Rows are numbered. After the first five, each row is followed by the numbers of the four nearest rows among all rows above it, by straight-line distance, nearest first.
0: [  2   7  22 -17   3   8  23  -9  21 -46   0  -7  14  -6   5  -4 -50 -10
 -10  -1  -2 -18   4  -5 -10  -9 -12 -43 -28 -18  -7   1   3  10  -5   7
   5   7  -8   8  15  -3   0  -4  15  -4 -12   1   9  37 -19 -11 -11   2
  -5   9   8]
1: [ 14  12  -9  61   2  -5  -8  -7   7  -7  -5   7  11  -2 -10   5  45  35
   0  -8   4  36   2  -9 -10  -3 -15  -2   0  -1   7  -7   9  -1   5  -9
  -7  18 -17   7 -19   5 -24   7   1  20  -6  35  -9 -17  -4  -9  15  15
  -9  -2  -5]
2: [-31  21 -34 -20   0  -6 -20  13  -2  10   1   9  -2  10   7   4 -33  -2
 -78  10  -6  14  11   0  -4  -7   1  21 -29  15   2   3 -12  -9  -8  -5
   0   1  38  -4 -18  -6  -1  34 -41   0  -8 -19 -30 -56  -1   6  30   6
  39   1 -10]
3: [-15  21 -27 -65   2  11  14  -2   0  -7 -15  -6   7  -5 -11  -7 -21  -9
 -10  10  -3  -6 -20   4  13   0  -4   5 -25  21  10   0 -12  -4  -8  17
 -10   0 -23  -3 -15  -6 -24  35  -7  -1  -2 -11 -18 -30   9 -13  26   0
  13   0  -8]
4: [ -8  33  -2   0  -1  16   0  -4  11 -15  -3  12   2   4 -10   8  -4  -5
 -13 -20  11  -7 -13  -9 -10  -1  -6  30  -6  15   1   8  -7   7 -18  -3
 -14  -2  -9   3 -26 -16  -4  35  -2  11 -15 -13  14 -57   7   3  12 -12
  34 -19  -4]
5: [ -1  20 -15  -1  10 -18   6 -12 -10 -26 -15  -4  17  -2 -31   9  14  20
  13   0  -7  18   4   7 -10  -3 -14 -20   3  15   4   0 -14 -13  13  -5
  -8   1   2   2  -1  -2 -11  30 -18  19   9  30 -15   3 -15  -8  25  -5
   9   7 -20]
1 3 4 0
6: [  4  26  22 -29  27   5  39   5  -4 -37  -9  15   1   3 -13  10 -14  -9
  42   8  -2   4  -3  10  -2  -4   1  -8 -13 -10 -11   4  -2 -32   7 -15
  -4   5  -9  57   0  18  -4   1 -13  14  19   8 -52  76  15 -12 -34  -9
 -20   4  11]
0 5 3 1
7: [ 10  47  12 -25  16   0  18  -4 -15 -17 -13   0  11  -1   3 -16  -5  -4
  -9   3  -7   2  -9  -6 -10   0  -7 -21 -17  -4  -5   3 -16   3  -9  -7
  14 -13   2   0  -8   3  -2  13 -18  20 -13   7 -38 -26  -8  -1 -18  -3
   8   9  -6]
5 3 4 0
8: [ -8  -1  27 -24  12 -25  10   2   8 -14   4  11  -7   5  10   2 -25  -3
  -8  21  17  -9  -9   5  10  -8   1 -21 -42  13   0   3  -7   9  -2  -2
   3 -12  39 -20   2   9   4  25 -12  -4   0   5 -12  -4  -4  15   1  -2
   6   1   5]
7 0 3 5
9: [-17  13 -19  45  -6  12 -25  -2 -14   5  12 -20  -5   7  18   4  -8  36
 -50  -3  12  -5  -9   5 -20   9   0 -17 -45  -3 -18  16   3   2  -2 -10
   5 -10  -1   1  10 -12 -17  15 -19  11 -10  -4 -49   1   4  -3  10  -5
 -31  -6  -4]
7 1 8 5
10: [  3 -12   8   9  21 -19  12   0   9   2  -8   0  -8   3  -1  -7 -19   9
   9  22  -6   5   7   3  -2   3   7 -19  -4 -18  -3   4  -3 -12  14 -12
  -2  10  19  10 -10  -5  13 -25  -9  -9  23   2  -8  27  -6  -7 -12   0
 -13  19  -1]
8 0 5 7
11: [ 14  20  -8  26   4   6   3  -2  -8 -47   0   9  23   5 -23   4   0  25
 -13   4  -7  38  -3   2  -3  -7 -14 -30   1  -8   0  -1  13   0  -4  -6
  -2   0 -12  11   0   9  -4  23 -13  19 -12  23 -17  11  -4  -8   8  10
 -14  -9  -3]
5 1 7 10
12: [ -5  14  -5  -3  10   6   2   3   8 -19  15  -4  16   0 -18 -26 -15   3
 -14   8  -2  -1  14  -2  -4   8  -3  10   8 -39  -2   2 -15  -7   3 -12
  -2  10   7  31  -4 -19   6 -36  -1   7   9 -20  17  13  -1  -3 -35   0
 -28   5   6]
10 0 7 11
13: [ -8  20 -15  22 -10   4  14   7   4 -12  14   4  10 -18 -10   8  21  29
 -22  11  -6  23   6   4   0   5   3  -2  -2  23  -2   1 -10  -9  -2  -8
  -9   0   7 -13 -18   1 -15  42 -26   6  -3  22 -30   7  10 -14  16   4
   0 -13   0]
5 11 1 9
14: [ 89  18  15   3   0  -6 -23  12  14   3   6 -12  -4   0   2   3 -18  -4
  10  33  -4   4  -6   5  -1  17 -11  -5 -18 -30   4  -8  -9  -7 -11  -8
 -12   7   0  10  -1 -19   5 -32  10  -8 -11 -20  14 -21  27  -6 -13  -9
   0  43   5]
10 12 7 0
15: [  1  13  -7 -39  -1 -16  35  -4   1 -40  -6  -9   2   2 -23   2 -39 -16
 -15   3   9  26   4   9  -6  -9   7 -38 -34  34  -3   6   7  -9 -12  -7
   5   6  25  -9  -3  -7 -11  46   3  -6 -17  -9  -1  50   2   3  13  -1
  24 -11  -6]
8 0 5 3
16: [  1  32  -9 -33  -5  26  11  -3   4  -5  -6   5   1   3  -9   6  -9 -15
  17  -1   9 -29  -5  17  -7  13 -13  16 -18  30   3  -2   3  20  14   4
 -13   0 -22   3 -17 -21 -10  34  12   5   3 -15  -7 -42  10  -1  18   9
  15  -3  -7]
3 4 7 5
17: [-12  21  17 -42  29   2  21   7   3 -13  20   2   9   8 -16  -4  -2   9
 -14  -5 -20  -2  32   9   2   0   6  -3  25 -42   6   4  16 -19   2  -6
   8   1 -26  25  -6  -8   3 -21 -10  10  -6 -10 -11  16   3  -5 -29  -8
  10  16  -5]
12 10 7 0
18: [ 11  18  -1 -52  15  11   7  -3   1   2 -12   0  -7   8   2  12 -21 -12
 -13   5   4 -18  -7  -7   6 -13  -2   6 -22  21  -1   3 -15  -4  -4  -1
 -24   4  10 -12 -12   2 -17  53  -3  -5  -4  -8 -13  -8 -12  -2  19   3
  22 -17   7]
3 16 8 4
19: [-12  59   8  27   7  24 -12  -3 -10 -13  -6   2   6  21 -13  15 -15  33
 -43   0  21 -21 -21   8  -6 -22 -14  -2 -46 -15   2   8 -18  13   4  -8
 -12  -4  -6  12 -20  10  -2  10  -6  10   9  -8 -25 -32   4  -2  12  20
  -3   5  -1]
9 7 4 11
20: [ 26  30   4   0  19   9  10  13 -20  -5 -10  -7 -13  -9 -18   5  -5  -6
  -1 -25   1 -15  12   2 -11  26   7   8  12  -5   4  -9   4   2  -8  20
   5  -6 -17   9 -23 -24 -18   5 -10  10 -22 -16 -22 -36  -7 -13 -12   3
  -1   2  -7]
7 16 4 17
21: [-14  46  34   0   0  15   6   7 -13 -32   5 -11  -4   5   1  -5 -12   6
  13   2   2   3 -10   3 -29  -2  -3 -37 -15 -24  -9  -1   9  13 -11   6
   1  17 -22 -28   5  15   7 -17   9  23   2  17 -10   9  -3  -4  -7  -2
 -35   2  -4]
0 7 11 10
22: [ 18  12   2  23   8   9  22   9  11 -48 -12  -2   7   9 -11  -2  16  22
 -42  -8 -13  29 -11   7  -3   2   3 -43 -11   0  -4   6   5  -9  -9  -3
 -21   0 -15 -16  10   7   1  28 -20  14 -15  14   7  57  12  -7   0 -13
  21  -5  -4]
11 13 5 15
23: [-13   6 -14 -34   9  26  20   0  11  28   7  12  -6   5  -6 -10 -18  -4
  -1   1  -4 -26  12 -13 -16  13  -4  37   4   1  -1  -1  -2  -9 -11 -13
  11  17  -8  16   3  -9  -8   3   2  -9   2 -11 -19 -56  -8 -13 -11  12
 -18   9   4]
16 20 3 4
24: [-21 -18 -26 -31  10   5   6  -4   5 -22 -16  13   3  10 -15  -5  32 -12
  -9  -7 -10  21  11  -7  17 -11   3 -23  36   1  -4  -9   3 -12  -7   1
   6   6   1  34  -2  -9 -16  12  20  24   7  10  -8  24  -2  19  -3   8
  15   3  -7]
5 17 11 10
25: [ 16  17  10  -7   3   7  10   6  -3 -20   1   3  -8   8   0  -3 -22  -4
 -50   3 -11  -2  11   5  -3  -8 -12 -10   5 -51 -13   0  -8 -11   0  -8
  -7  12 -11  41  -5 -13   8 -27   9 -14   5 -11   3   6   9  -5 -15   5
 -11  13  -7]
12 17 10 0
26: [  9  31  20 -22  -5  11   9   2   2 -23  -9   8   1   1 -24   0 -14   3
 -14  11  -2   5   8   7 -15   3 -18  -5  10 -20 -10  -7 -10  -2  -1 -13
  -8  21 -14  21 -27  -6  -1 -40  14 -21  19  -8   4   0   0   2 -15  -7
  20  13  -9]
25 12 17 10
27: [-14   6   2  42   7  15 -30  -5  -5   5   2  14  -5   5  -2   0  29  18
 -17  -8   2   8   1  -7   8   3 -10  28   8  -2  -7  10  -7  -4  -8  -3
   3  -5  -1  13 -26 -10 -21  14  -6  -2  19  -2 -31 -40   1   0  -1 -14
   6 -10   3]
1 4 13 20
28: [ -7  35  26 -49  25  -6  51  11  -3 -53   6   8 -12  -1 -12  -4 -30   1
 -22  21  -3  -5 -19  15  -3  18   6 -39 -23   4  -8   8  -1 -19   3   1
  20   3  19  16  11   6   5  13  -8   8  -3 -11 -40  28  -4 -16  -8 -21
  15  13  -6]
7 15 8 0
29: [  8  27  33 -62  16  -5  44   8   3 -52  10  13  11  -1 -15  -7 -50 -12
 -40  38 -17  -2  11   7  -3  -7  -4 -21 -14  -8  -4  11 -11 -11  -1 -22
 -12   5  29  42 -10 -10 -21  25 -35 -10  47   8 -26  88 -12   5   2  -5
  15  -4  17]
28 6 15 0
30: [ 22  11  21 -25  26  -6   6  -7  -4  23  14  20 -26   0   0   0 -29 -15
 -19  21  -5 -23  20  24  -9  15   0  24  28 -31   1  -2  -5  11  -2   3
   8  -2 -11  14 -15 -16   9 -24  -2 -16   1 -24  21 -46  13   9 -19  -6
  21  20   5]
26 25 23 20
31: [ -4  22 -18 -53  14  18  18  22  -2  15 -14   7   8  -2  -5 -14 -27 -42
   4  14  -7 -12   7   6   8  12   2  15  10  16   6  -8  -8  -3   0   7
   8   5  -7  12 -16 -24 -13 -16 -16  -5  16  -8 -17 -20   1   3  -1   4
  19   2  -9]
3 23 16 20
32: [ -4  31 -14 -52  21   2  21   1   6 -15   5 -16   5  14  -6  10 -35  -9
 -20 -17   2  -2   4   0  -4  13  14  -1 -31  16 -11   8  18   6   1   9
 -16  -9 -16 -28   0  14  -4  24  -4  -4  -7 -16  -6  12  -5 -27   6 -14
  -1 -15  -4]
18 3 15 16
33: [ 10   8 -30  36  22  -1  -4   0  -2   2  10  14  -5  -5 -19  -8  25  15
  17  11  -9   7  21   0  -8   8  -8  33  29 -34  -7   1  -8  -3   2  -1
  -5 -13  -6  59 -15   2 -21 -20 -16   3   5   4 -55 -13  -2  -9 -35   3
 -19  -6 -22]
27 12 20 1
34: [  1 -11   6 -30   3   2  -3  -1  13  15  -7  10 -18   8   0   1 -39  -7
 -21  17   6  -1  23  10  18  -7  -4  53 -12 -13  -8  -3 -12  -2   6 -26
   2 -18   7  28 -10  -9   5  12  -6   9  18  -7 -17 -35   2   5 -15  17
  23  10  -1]
23 30 31 18
35: [-15   1  33  -5   7  -1  -2   5  13 -10   1   5 -13   1  13  -6 -29   0
   5  37   7 -16  -4   8   0 -15   2  -4 -24  -6  -5  -8 -11   6   8  10
  -5  -2  15  11  -6   7   2  15   6   0 -13  -9  11   9  11  -3  12  17
  19  16  16]
8 10 0 18
36: [ 13  29 -29 -56  16  -1  20  -7 -14   1   6  -3   1  -1 -14   3 -33 -27
 -14  18   7  10  -1  -5  10   9  -9  -9 -42  43   6   6 -12 -13   7  10
  18  -9   6 -15   1 -16  -6  93 -11   0  -1  -5 -23  24   2  -1   6  -4
  11 -10   5]
18 15 3 32
37: [  7  18  10  61   1  30  10  -1   0   8  -3   5   5  10  13  15  41  40
  -1 -17   7   2   0   1 -19  -7   0  11  10  -8  -3   4  13   1  18  -5
  -7 -16 -34   1   0   2 -16   5  31  18  -2  -2 -43 -34  -8  -9   4   3
 -37 -17  -3]
1 27 9 11
38: [  3   9  -5 -34  16 -14  31  -5  19   2   3  -5   4  12 -23  -2 -49 -32
  -4  13   9  -7  10  11  -6   0 -14   5 -37  34  -7   4 -12 -29 -14 -20
  -6 -14   9 -11 -21 -17   2  60 -14   1   3  29  -8   6  -4  -3  -4 -14
  41  14   5]
36 18 15 8
39: [ 12  12 -18  46 -10 -14 -38 -11   4  -3   0 -13  14   2  -8   7  23  31
   2  -4  -5  21  -2  12  -1 -12   0 -23 -11  21 -11  -3  -8  11  -2 -12
   4  -6  11 -13   3   5 -19  21  -7  -7  -9  18 -11  -8   2   5  28  -4
   1 -12   6]
1 13 5 11
40: [  9  29   9 -56  15  -8  37   8   9 -15  10 -17 -10   0 -23  10 -35 -13
  16  -2  -5   8 -26   1  -4   6  -9   5 -27  27  12   0  -6 -12  -8 -10
 -16   2   9 -17  -8   6 -11  38 -10  18  16 -19  -3   3   4  12   2 -14
  24  -6 -11]
18 32 38 3
41: [ 18 -12   1   5   3  40  -6 -13   3  14 -16   3  -1   1 -17  -2   7  23
 -23  -9   8 -29 -12  10  -4   0   8  47  13 -19   3  11  -4  -2   8  -2
   3 -11 -31  50  -4 -15 -15  -3  22  17  21 -14 -51 -19  -7   1   0  -8
 -31   3  16]
27 37 23 33
42: [  0  39  19  -8  17  -2   9   2  -1 -22   6  -8   0  13   8  -9 -49   0
 -36  28   7  -9  -6   3 -15   6  -3 -18 -38 -10  -2  17  -2  -6   6   8
 -12   0  23 -17 -14  -3   4  10 -50  -9  11  -5 -32  24   9   6   0   1
   3   0  -7]
8 7 28 35
43: [ 11 -28 -20 -29   0   8  -8  -7   5  45   1  -3  -8  16  12  -1 -23   2
 -19   7  14 -16  12  -3  -9   2   8  59  21   1  -6   8   5   5   1 -12
   4 -10   1   2 -13  -6 -27  -4 -14  -9  18 -10 -25 -21  10   5 -11  -1
  19  12   4]
34 23 31 30
44: [ 10  20  16   3  -6   0   2  -1   6  -1 -10 -15  21  -9  -3   1  17  11
 -22   7  -5  -8  -9 -13  12   5  -5  -3 -11   4  14   6  -8  -7 -13  -7
 -21  -1  10  10  -3  22   0  20   0  16   4  -1  13  40  13   5   3  14
  26   4   3]
35 22 13 5
45: [-23  15  20  -4   6 -17 -13  -4   2 -20   8   5   7  -8   0   2 -21  20
 -20  34  13  -3  12   3  -6  -7  -7  -7 -29   0 -14 -12 -23   1  10 -21
  -9  -9  15  15  -5  -5  14  -2 -26  -1  32 -13 -22 -20   8   0  -3   7
   3  -5  -4]
8 35 42 10
46: [ 14  40  37 -11  14  13  23   2   6 -47   1   3  11  -7 -16   2 -10   7
  -8  21  -5  -2  -3   1 -13   1   9 -23 -16 -27  -9   2  -4  -4  23 -18
 -15   3  -1  53  -2 -10  -4  -9   8   5  17  -9   8   6   2 -12 -17  -6
  15  23  -1]
26 25 12 0
47: [ 16  21  44 -17   6  11  18   8   8 -43   1  24  -2 -13 -18  12 -13  -3
 -10  18 -22 -11   2  10   8  14  -4 -41  16 -29 -13  -4   2 -23  -9  -8
   4   4  -3  41   2   8  -2 -31   7  16  14 -14 -25   4   0 -13 -43  -3
   1  30 -12]
46 26 25 17
48: [ 12   4   4  -5  -2   7   0   4  18  11 -10  -7  -3   1  -6  -8   2   5
  15  14  -9 -12 -15   7  -7  -6   5   2 -13   7  -8   6   2 -16   0  -3
   6 -13   8  41   2  25   1   5 -13  14  33   1 -22  47  -3  13  -2   3
   1  -1  10]
44 10 35 6
49: [  3 -18   1 -40  16 -12   1 -25  18  33   0   3 -10  -1  -1   1 -54 -21
 -14  24   7  -5  17   7   8  13  -4  35  -4  -1  -1  -6 -11   9   1  -9
 -14  -4 -10  24   1 -12 -15   7 -26 -11  12  -3 -21 -25 -13  -1  -6   0
   0  16   7]
34 43 23 31
50: [ 15   0   8 -18   5   7  11   4   0 -19  -4   7  14   3 -30   3  19  -3
  -2   1  -7  35 -11  10   9   1  -2 -15  44 -13  -6  -5   1 -31 -12 -13
   7   9   9  24  -5   0 -18 -13  -8  -1  13  25 -14   6   4  -2 -25   2
   4  16 -23]
24 26 47 17
51: [ 28  22  29 -31  11 -11  62   9  -4 -60  -2 -18  -2   0  -3   8 -25 -12
  20  17 -10   5  15 -12   7   0   0 -56  -8   6  -3   1   7  -6   3 -10
 -10   4   4   3   9 -27  -5  10  -8  -6  18  12  17  60  25  -3  -1   3
  28  16   2]
15 0 46 28
52: [-21  26   5  30   5  -4   7  -1 -10 -10  -2   7 -12  -8  12  -2  -9  23
 -22  21  -6 -11 -13   6 -14   5  -5  -8 -31 -23 -28   3 -11  -4   5  -2
   3   3  -1  18   3 -15   9 -18   1 -13  -6  -1  -5 -17   0  12 -16   4
 -21   5  -5]
45 25 10 12
53: [ -4  26  -4  46  -7 -10  -8  -4   1 -24  -3  -1  -5   8 -22  -1  14  41
 -25  15  14  34  -7   4   9   4 -11 -27 -25  21  -3  -1 -18  16   4 -21
   2  -8  12  22 -10  12  -4  49 -10  15   0  31 -32   6  -1   2  27  -8
 -12 -16   3]
13 39 11 5
54: [  2   8  15  -8  -8 -14  10   3  -3 -24 -17   2  -4 -10 -21   3   9   8
  -9  17 -28  22   6   3  13 -13   7  -9  18 -21 -14  -6  -5 -11 -10  -7
   3   5  17  42   4  17 -14 -10   3   1  28  21  -7  33   4  -8  14 -10
  11  -6  10]
50 48 10 24
55: [ -8   9 -22 -21  15 -11  19  -1  11 -18 -13   7  -6   7  -8   5  11   0
 -10   4   1   4   0   8  11   0   5 -15  -7  25  16   9   1 -17  -2 -12
   1  -4  15 -17 -18 -16 -34  35 -18   9  16  14 -13  23  -8   3  13   7
  30  13  -4]
5 13 18 15
56: [ -7  20 -29  45  11   6  -2   7  10 -13   0 -12   4  -2   3  -4  21  39
 -27   0 -11   1   1  -1 -14   2  -3  13  -7 -11   0  -4   1   9 -15  -7
  -1   6  -1  -2  -3  -3  -6 -12  -5   9 -16   9 -21 -28   6  -9   3   8
 -29  -7  -6]
1 52 27 9
57: [ 15  19 -40   7  10   0 -14   6 -13  -8  -9  14  -3   8 -16   7   3  12
  12  -1   3  22   4   8  -3  -8  -5   7  -1  17  -9   5  -3   8  -1   5
   8 -16  30  -4  -8  -4 -18  23 -14  -5   3  17 -19  -1 -10   6  22   5
  19  -7 -28]
5 39 55 13
58: [  9  20 -11 -12  15  -2   1   6  -4  13   2   9 -14  11   2   4 -11  -6
  27   0  15   4  10   5  -4  17  -1  10  10  30  -4  -2 -16  -9   5  12
  -1 -16  21 -25  12 -20  -6  43 -23 -10  14  -1 -41 -28  -1  -7   6  -2
   8 -14   3]
57 18 16 55
59: [ 13  37  -2  27  15  30  -8   1   0  10   5   7 -11  -7  -2 -11   0  20
 -25   8   1 -13 -21  -5 -30  21  -7  34 -13   0  -9   3  -3   9   0 -11
   6  11 -16  33 -16  -3 -14   3   1   8  -3  13 -54  14   5  -8  -5   6
 -51  -7 -11]
56 41 9 52
60: [ 29   3  -8 -39  17 -14  35  23   8 -22   2  21  -5   5 -21  -4   9  -6
  -2  16 -24  17  20   6   9  -4 -21  -6  28 -12  -3   4   3 -26   0 -12
  11  16  -3  31  -7  -7  -3   2  16   7  24  20 -15  38   7  -6   2   0
  12  29 -13]
50 54 24 17
61: [ 12  49 -24 -23   2  22  -2   1  10  11  -4  -3 -13   7   0  -1 -31 -15
 -15  -9   6 -32   6   5  -8   2 -11   1 -15   4  12  -4  -7 -10  -7  14
  -7  -3 -15 -15 -21 -21 -28  17  -1  -9 -21 -19   9 -48 -15  -2   2   8
  37   5   8]
16 4 18 3
62: [ -6   8  -2  13  23  -8  39   1  14 -39   5   3   8 -10  -7   0  -4  12
  -9  -6  -2  14  -2  -3 -13 -10  -6 -64  -3 -10   8 -22  -6  -9  -5  -1
   1   7  -3  -4  13  -2  21 -10 -10  11   1  10 -23  70  -2 -11 -19  -8
 -14   2  -5]
22 0 10 11
63: [ 30  23  -4 -23  24 -27  40  17  -5 -43  -8   6   6 -14 -16 -14 -23   2
 -17  -3  -5  16  -5   7  14   7  -6 -32 -19 -17  12  -2 -13 -13  11  -6
  13  10  11  -6 -31  -9  -3  21  -4  -1  -3  11 -18  50   8   8   9  -9
  32   2   3]
15 55 28 51
64: [  8  58   1 -13  24 -11 -10   0 -14 -22  -5  -2  -1 -14  -2  -7  13  15
 -25   2  -8  20 -18   5   1   3  11  13   1 -20 -13   4 -16   9   3 -14
  14  21   5  16 -10   6 -16   6 -10  13  -5   9 -35 -13 -15 -18  -5  -3
 -15 -11 -13]
7 56 59 11
65: [ 11  10 -26 -14  15   8  -1  -2  24  -7  -4   9 -22   7 -16   2 -30   9
  36   3   4  -5   6   4  12  13  -5   0 -28  16  -1 -24 -19  -5  -5  -7
  16  -5   9   5   6 -12 -17  29 -22  -2  -8   0 -46   9  11  -4  12  16
  -1 -18   6]
58 57 18 55
66: [ 18  17   0 -91  15  -5  10   2  -4  -9   6   2 -16   8 -19  -8 -56 -32
 -16  20  -3 -18  17 -18   4   0   1   8  -8  -5  -6  10 -11   4  -9  -8
  -8  -7  -4  16 -15  -9  -8   2  -7  -5  17 -25 -19   7  15  -5 -21   1
  39  25   1]
31 49 34 18
67: [-11 -15  14 -13  -8  -9 -17   9  27  -4   3   6 -16  -9   1   6 -11   5
  27  36  -6 -18   5 -12  11  -4   0 -18  -7  -7 -10   3  10 -10   5 -17
  -5   5   4  -3 -17   6  -1  17   6   1  22   0   6 -11  -5  -2   5  -8
  26   8  12]
35 10 8 45
68: [  0 -16  -9 -40  -4  -1  14   0  -6  15  -4  15  -2   4  14   5 -43 -13
 -36   0 -18  10 -25   2   6   3  -9  48  11  -5   1   1  -9 -22  -4   5
 -14 -17  18   2 -25  -1 -20  14 -22  -3  11   0 -22 -15   2   2   5   3
   5 -11  -8]
43 34 49 18
